In the rows, zero is written as 128.
[129  87  89  86 110 140  87 121 107  83 145 141  94 120 126 160 100 130
 101 117 162  96 189 119 193 134 144 173 178  50 101 144 130 116 126 161
 160  98 141 140  89 146 100 183 118]
j_699
[ 86  71  88 138 144 111 153 183 126 135  95 147  89  97 115 148 136 134
 132  83 129 135 125 106 100 113 171  95 127 159 113 129 143 129 135 171
 118 129  63 104 110 125 146 100 197]
j_66
[180 124  93  86 233 119 153 118 126 113 123 131 138 166 129 154 152 158
 143 132 105  82 145 108 124 150 122 159  93 139 124 114 184 138 138 144
 158 121 172 174 115 156 140 122 176]
j_802
[152 165 151 178  99 134 120 151 143 118 170 134  72 146  98 167 163 139
 120 172 150 120 150 199 191 143 160 139 127  75  86 165 101 184 112 151
 147 125 116 104  84 114  83 139 133]
j_66
[151 121 126  90 192  95 195 108 120 100 153 105 110 153 138  84 145 101
 145 126 164  75 167 141 145  56 140  98 188 104 150 133 114 113 176 124
 120 152 123 127  92 122 135 108 142]
j_66
[110 125 116  70 128  78 122 134 118  85  97 118 124 167 130  21 135 105
  90 155 185 124 127 151 115 120 196 117 140 149 145 178 161 129 103 105
 122 114 143  97 116 185 182  99 152]
j_774
[187 113 151 103 195 154 149 187 137  86 104 119 138 103  89 121 131  98
 146 117 142 120 201 120  71  73 176  96 132 164 149 172 139 139 180 176
 110  94 115 132 112 102 117 107 120]
j_383
[101 150 119 150 159 145 117 121 162  96 138 142  89 119 122 117  78 123
 161 149 106 116 148 185 168 112 167 164 148 133 142 140  76 143 127  88
 154 153 117 140 105  74 138 161 168]
j_383
[117 146 110 153 154 177 203  70 145  88  99 173 142 157 145 129 171 101
 149 109 103 120 103 176  71 214 123 130  87 153 141 159  76 164 110 107
 148 107 123 141 140 104 171 118 153]
j_636
[201 151 108 128  91 131 104 130 150 122 118 144 176  78 141 131 150 147
 130 119 161 133 144 163  48 156 141 111 144 139 100 123 154 135 161 142
 157 124 125 175 156 138  98 172 144]
j_54
[192 109 152 137 217  95 178 113 162 128 164 142  92 131 126 200 147  98
 133  87 123  97 162 139 112 169  98 141 108 119 120 142  77 170 109 160
 154 107 154 195 125  42 105 108 153]
j_636
[169 131 131 179  99  98 195  67  91  99 149 117 127 150  96 156 141 147
 142 121 150  85 179  80 153 133 101 154 107  67  81  77 121 128 171 122
 141 155 177 150 105 114 105 103 124]
j_66
[ 82 129 135 126 187 110 105 157 157 114  85 105 149 117 126  77 150 130
 102 160  97 115 161 111 130 165 149 130 233 122 179 150 144  88 187 152
  88 128 168 185  85 133 178 139 125]
j_776
[138 116 113 143 140 116 145  76 119 100 122 123 127 141 137 112 137 144
  97 181 150 141 161 127 109 200 116 170 150 128 122 148 101 127 117  85
 137 103 206 141 150 112 147 155 111]
j_554
[123 116 129 143 132 152 127 110 107 158 161 122  65 151 143 145 154 188
 117 128 103 154 112 180 174 146 118 110 106 117 121  93 151  98 133 138
 117 111 148  92 154 107 154 139 114]
j_66
[140 113 115  56 145  72  79 110 150 158 111  93 115 110  91 114 160 155
 133 177 105 142 177 195  93 169 116 163 195 145 133 162 119 103 172 121
 118 139 122 128 139  83 107 137 129]
j_554
[114  65  88 162 160 101 151 128 127  72 152 132 103 127 131 148  73 151
 150 139 151 100 180  72 105  95 205 123 128 153 120  79 123 155 135 146
 100 109 119 121 152 142 140 118 122]
j_774
[130 150 102  97 124 195 134 154 143 118 107 133 117 117 125  93 106 127
 135 159 144 163 170 111 144 132 144 160 169 135 154  98  65 125 121 108
 151 132 117 110 121  87 152 174 152]
j_383
[113 133 122 113 124  92 131 119 159 143 139 111  85 130 142  66 180 113
 108 192 177 138 194 129 145 123 199 111 238 113 108 124  81 168 157 122
 129 145 123 131 115 110 114  93 179]
j_774
[132 177 147 115 170 136 105 166 159 108 145  97 116 128 112  94 117 116
 137 180 157 102 167 135 127 102 199 109 162 137 119 163 118 146 165 101
  64   4 131  64 105 150 117 123  97]
j_383
[114 118 147 193 117  90 159 127 128  85 133 113 127 132  99 145  97 146
 159  98 110  74 177  47 124 135  98 141 158 155 203  50 155  59 172 137
 133 184 104 133  62 133 173 150  83]
j_554
[153 115 136 150 179 135 145 199 128  27 132 165  83 158 123 122 102 123
 150 105 139 100 190 111 186  91 235 135 182 122 138 143 121 156 126 178
  87  95  90 163  81 106 136 158 161]
j_699
[141 148 120 166 166 144  64  96 115 164 145 141 155 117  88 196 110 127
 145 131 144 137 134 131 132 118 102 135  52 106  88  97 128 139 126 114
 137 107 134  78 134 125 115 126 146]
j_66
[138 111 157 119 120 175  70 181 124 103 130 159  88 112 120 214  90 128
 105 128  98 128 193 134 110  99 218 170 125 166 111 188 136 111 172 144
 187  97 144 127  94 143 122 177 142]
j_383
[ 42 141 159 105 120 187  71 145  89 172 138 120  84 132 104 211 136 208
 129 154  96 140 100 163 165  82 118 127 153 102 130 150 159 106 195 121
 133 136 168 119 121 134  93 129  83]
j_776
[179 159 113 120 158 183 149 107 109 139 142 120 105 106 151 107 170 145
 121 106 113 111 168 158 184 108 128 101 135 121 106 119 144  88 158 149
 144 122 118 152 122  88 138 123 140]
j_802
[141 136 113 129  87 203 138 112 121 102 141 128 124 124 122 168 132 163
 174 131 129 170 156 145 140 106 125 142 140  94 147 131 142 119 150 133
 152 185  96 147 112 129 103 171  95]
j_699
[142 129  96 144  78 125 166 131 115 103  66 119 136 121 113 126 117 120
 111 115 191 162 188  64  93 166 155 120 118 151  86  80  96 130 168  96
  97 103 147 110 141 158 125 106 116]
j_802
[ 74 137 117 131 167 196 128  79 134 164 154 103 103 133 148 138 168 151
 127 131 123 120 108 140 172 123  94 141 133 102 132 120 116 122 139  83
 136 105 216 143  95 141 159 131 111]
j_636
[105 157 132 127 130  99 107 147 148 115  96 168 121 111  96 149 111 110
 132 127 151 157 154 103  82 174 187 151  98 156  64 111 126 136 159 109
 164  74 124 131 150  83 142  97 158]
j_54
[143 125  95 133  76 145 105  99 121 146 137 135 130 104 122 117 122 123
 123 145 146 188 147 145  95 130 124 137 148 132 131 144  99 128 130 101
 130 138 130 119 162 122 136 151 133]
j_383
[110 129  82 159  82 181 166  80  92 148  96 124 153 126 183 139 139 183
 120 116 129 135  93 140 143 146  91 122  72 127  95 133 153 133 144  95
 191 119 136 147 120 197 120 141  96]
j_776
[149 100 127 113 131 177  76 140 124  62 112 143 120 164 115 125  65 108
 104 188 158 164 120 149  63 171 190 165  87 126 145 171  83 139  74  99
 106  92 192  68 181 141 134 156 131]
j_383
[125 144  89 129 118 122 145  74 130 101 126 153 115 120 161 104 117 116
 122 113 137 121 171 151 143 165  98 154 149 109 136 136  75 132 110 104
 163 142 105 167 130  70 156 153 178]
j_699
[106 134 130 110 162 120 134  77 173 130 141 143  99 156 105 149 128 127
 146 147  91 130 110 170 137 157 103 182 109 142 152 125  89 127  91 130
 186 138 162 144 137  89 160 181 137]
j_554
[154 110 155  98 155  72 171 195 124 160 107 123 171 132 147 157 149  92
 126 115 103 109  98 124  89 130 138 102 140 142  81 162 191 138 172  84
 136  59 146 129 104 208 114  54 106]
j_776
[135 105 139  99 183  87 189 162 112 127 125 120 128 122  98  94 117 115
 171 108 156  92 182 140  94  74 156 122 174 135 162 168 135  68 178 152
 136 145 115 108  83  96 145 118 222]
j_66
[ 90 158 120 144 128 115 180 147 129  85 133 110 123 130 146 139 116 161
 146 157 172  89 181 109 124 203 117 116 167 124 128 103 109 126 130 136
 172 180  64  80  92 122 105 137 127]
j_54
[150  94 101  74 234 104 106 134 157 174 169 115 124  98 143  96 161  62
 115 102 113 129 215 127 126 101 154 107 174 161 123 153 122  88 184 168
 126  78 143 150 117  98 203 111 145]
j_54
[130  90 114 138 136 120 109 116 119 100 116 121  92 127 168 140 124 166
 106  91 137 115 147 171 106 175 120 125 175 111 148 145 137 108 120 123
 110 158 142 169 121 115 146 159 183]
j_699
[ 85 139 137 101 102 166 142  95 111 120 133 118 138 132 120 110 161 144
 123 170 145 155 171 148 149 109 165 126 166 125  85 130 131 113 116 157
 171 151 150  91 137 159 160 152 127]
j_774
[130 136 132 151 128 159  97 143 156 171 127 146 105  99 152 147 119 115
 111 133 105 150 169 147 119 155 157 147 130 148 159 147  79 117 128  99
 181 156 117 147 117  74 149 117 204]
j_774
[135 112 104 125 144  67 129 107 164 149 186 115  70 140 127 107 142 102
 131 129 141 128 161 142 156 164 180 138 139 134  91 156 118 144 186 102
 103  78 157 131  94 119 132 119 123]
j_54
[147 140 128 135 154  45 146 182 145 136 149 115 120  96 151  70 116 105
 112 121 180 128 209 144 110 124 163  97 173 168 124 134 115 105 161 107
 121 123 166 145 125  90 168 118 165]
j_54
[ 70 120  78 148 140  96 183  59 132  93 126 108 147 102 122  97  95 133
 150 141 140 102 175 149 153 131 138 139  98 135  68 145  94 157  96 125
 150 122 123 119 141 132 143 120 131]
j_774
[ 93 128 106 141 117 118 147  55 154 129 138 137 109 121 149  91 123 111
 109 139 117  97 154 123 140 179  92 147 141 123 162 118  48 147 109 127
 171 136 117 144 134  83 153 128 167]
j_774
[123 157 130 130 141 142 144 105 132 127 120 152 119 130 132 134 157 131
 119 138 109 115 149 131 106 140 112 134 149 163 143 101  75 121 121 108
 154 165 150 137 138  65 169 150 171]
j_554
[132 156 118  90 164  90 133 124 155 153 151  90 130 115 115  92 159 133
 137 148 128 119 195 173 133 147  92 134 134 152 140 191  99 143 157 149
 143 150 132 147 104  95 124 134 143]
j_54
[117 115 185 227 105 131 125 141 101  42 152 114  68 124 128 144  61 127
  96 134 169 101 200  77 172 163 181 159 202 102  92 108 111  97 131  92
 118 128 137  98  61 106 152 153 110]
j_383
[140 172 139 153 136 116 160  69 123 133 117 123 176 126 120  93 163  92
 123 130 111 100 163 102 137 187 124 127 125 119  98 166 123  93 165 124
 124 107 179 129 111 145 121 110 176]
j_802
[ 66 134 133 144 104  87 155 121 138 106 102 109 140 101 130  57 126 144
 119 148 117 111 132  56 112 152 143 120 155 166 105  73 137 123 119 119
 102 117 119 111 138 132 174  98 149]
j_774
[ 88 116 125 153 132 126  79  79 106 118 157 125 115 138 116 156 114 167
 138 147 116 134 128 165 137 131 110 115 141 113 178 138 154  84 157 154
 116 184  97  83 129 147 121 169 105]
j_66
[131 110 102  89 177  86  79 141 153 108 104 103 142 114 123  95 100  92
 128 118 150  80 156 169  88 121 161 111 187 132 141 109 142  72 148 128
  94 120 130 103 119 176 164 131 160]
j_802
[ 82 155 114 149 102 127 160  71 120 114 133 136 102 104 142  63 156 134
 105 135 110 110 171 200 163 168 147 112 173 136  98 147  58 123  94 131
 129 179 119 123 146  44 181 136 205]
j_774
[ 96 149 140 132 120  54 136 149 193 102 143 110 100 106  93 108 107 101
 118 180 143  79 163 117 141 124 168 124 119 116 142 144  99 187 150 122
 122 123 170 142 104 117  73  88 111]
j_774
[106 193 106 144  79 156 122  78 127 153 168 163 135 146 129 202 160 161
 146 128  76 112 111 114 117 132 137 116  98 160 160 140 138  96 166 127
 135 114 122 104 138 173 127 178  94]
j_554
[ 87 130  74 155 148  99  87 163 108  80 113 177 171 120  92 129  72 100
 171  93 120 119 159  96 177  67 187 120 101 129 128 127 159 134 128 137
  90 123  97 123 114 168 140 122 150]
j_699
[207 100 146 144 132  97 151  90  94  94 147 133 130 155 134  99 109 130
 167 133 187 186 147 194 112  57 175 159 178 130 128 198 144 112 144 109
 162 182  81 154 115 145 119 174 168]
j_66
[104 127 124  76 155 104  80 148 124 156 136  94 154 143  89 112 130  65
 139 108 114 154 180 128 115 121 130 116 130 147 160 197 114  73 119 130
  49 153 113  55  94 148 191 105 160]
j_699
[167 164 144 149 167 119 184 186 109  90 139 133 161 107 109 130 115 162
 169 159 116 108 200 111 182  96 134 120 191 124 118  92  81 141 136 153
  88 177  98 121 127  70  85 161 157]
j_66
[105 144 129  89 115 127 116 116 107 124 154 131 111 129 133 143 128 153
 121 148  92 142 131 199 105 214 101 154 166 151 120 187  82 113 119  85
 113 158 110  94 158  76 149 152 141]
j_54
[131 120 111 105 187 164 218 118 126 163 148  80 109 110 130 175 142 163
 166 147 157 126 197  88 146  99  80 155 158  96 141 149  91 169 159 100
 185 133 100 172  96  86  83  61 118]
j_774
[128 159 156 136 162  81 112 111 124 122 134  92 137 129 114  64 145 143
 118 160 160 108 164 129 159  99 127 124 197 123 131 131 135  97 144 114
  92  85 179 135 122 125 141 135 106]
j_554
[186 186 154 164 127 156  91 129 156 146 135 160 129 106 126 149 112 108
 125  75 105 135 112 116 176  92 152 108  16 176  59  78 128 157  88 143
 156  92 123 121 126 115 121 165 157]
j_383
[138 126 117 118 125 114 132  96  99 103 144 139 135 129 123 131 115 111
 115  99 140 129 160  99 124 148  78 147 130 109 140 139 117 109  96 119
 119 156 148 145 126  91 170 142 157]
j_699
[116 141 125 214 137 107 152  99 133 130 155 118 161 107 157 111 112 163
 128 169 103  94 145 144 153 212  96 162 148 105 128 140 118 138  86  80
 143 128 175 148 125 121 141 132 175]
j_774
[ 93 108 113 153 108 140 151 122 118 129 102 116 106 145 140 146 127 159
 117 122 131 123 119 138  94 188 126 133 165 106 141 120 100 104 149 100
 104 152 168 146 123 121 161 125 145]
j_776
[147 155 109  77 138 105 160 172 120 160 176 139 109 138 128 146 173 156
 121 122 107 199 140 121 175 135 151 115 106 148  83 126 172 108  95 183
 146 137 149 144 175 105 168 131 112]
j_54
[192 176 130 147 130 136 105  77 102 130 126 124 163 101 125 140 130 157
 128 111 154 123 144 159 135 113  86 108 103 139  80  87 151 132 151  94
 128 153 150 141 143 131  98 156 132]
j_802
[ 52 147 132 112 106 143 154 164 105 174 152 137 144 116 117 200 144 133
 120 148  83 126 109  94 164 140  94 135 169 104 111 147 132 113 138 110
 147 157 163 107  94 155 132 128 110]
j_776
[136 114 122 111 141 120 143 166 140  80  92 119 163 114 146  96  95 138
 128 130 107  89 132 138 114 145 139 139 170 134 164 112 108 121  75 118
 129 195 124 153 132 135 145 135 178]
j_774
[170 123 168 121  88 142 187 162  77  79 127 120 180 130 126  24 124 163
 125 134 121 122  58  31 105 130  67 137  77 141 152 117 221 120  98  91
  70  65 226 127 134 158 151 132 114]
j_699
[115 125 108 148 117 113 117 111 149 134  93 146 110 110 131 114  90 161
 155 155 133 145 178 178  79 180 114 156 159 144 191  88  76 102 192  97
 165 159  90 121 143  57 124 163 187]
j_66
[116 112 111 133 118 189  97 105 110  98 151 154  85 119 107 115  90 116
 146 132 105  98 123 175 151 121 131 173 175  82 155 135  81 109 126  90
 140 140 113 117 115  61 149 140 160]
j_383
[ 89  98 111 132 132 170 132  86 132 118 102 148 135 109 120 101 115 103
 155 109 117 158 140 123 119 157 111 169 153 110 145 139 109 107 141 102
 147 128 134 150 109  93 164 145 183]
j_699
[112 126 142 116 155 209 111 119 109 183 175 110  99 114 131 223 166 190
 137 175 102 137 146 123 104 128 101 141 164 100 150 125 159  56 156 130
 178 131 160 104 138 103 124 131  99]
j_554
[ 78 113 113 118 160  77 104 150 175  93 121 143 129  77 123 131 102  87
 100 168 135 113 178 130 119 130 171  96 165 145 121 118  93 173 109 162
 144 162 110 118 147 113 114 124 133]
j_774
[140 123 120 115 161  96 109  90 153 133 132 114 115 134 147  99 128 131
 130 145 125 132 178 163 133 174 143 144 186 132 151 125 110 112 126 134
 153 144  70 137 128 102 153 131 159]
j_774
[108 170  54 122 165 103 101 112 148 110  92 144 153  97 117 137 116 128
 149 148 144  99 155  94 128 130 184 124 112 135  87 111 150 137 161 127
 143 137  79 128 114 156  88 116 178]
j_802
[ 53 146  94 135 120  63  80 168 158 118  99 139 139 126  58 152 100 120
 140 180 157 118 129  87 114 171 161 154 155 110 136 104 126 136 122  97
 107 102 135  75 114 161 114 113 114]
j_554
[142 155 115  97 148 140 147 160 144 122 116 141 120 114 138  85 118 102
 123 110 149 168 128 131 147 175 139 159 168 117 137 133 108  92 103  92
 167 132 108 161 118  63 180 130 158]
j_54
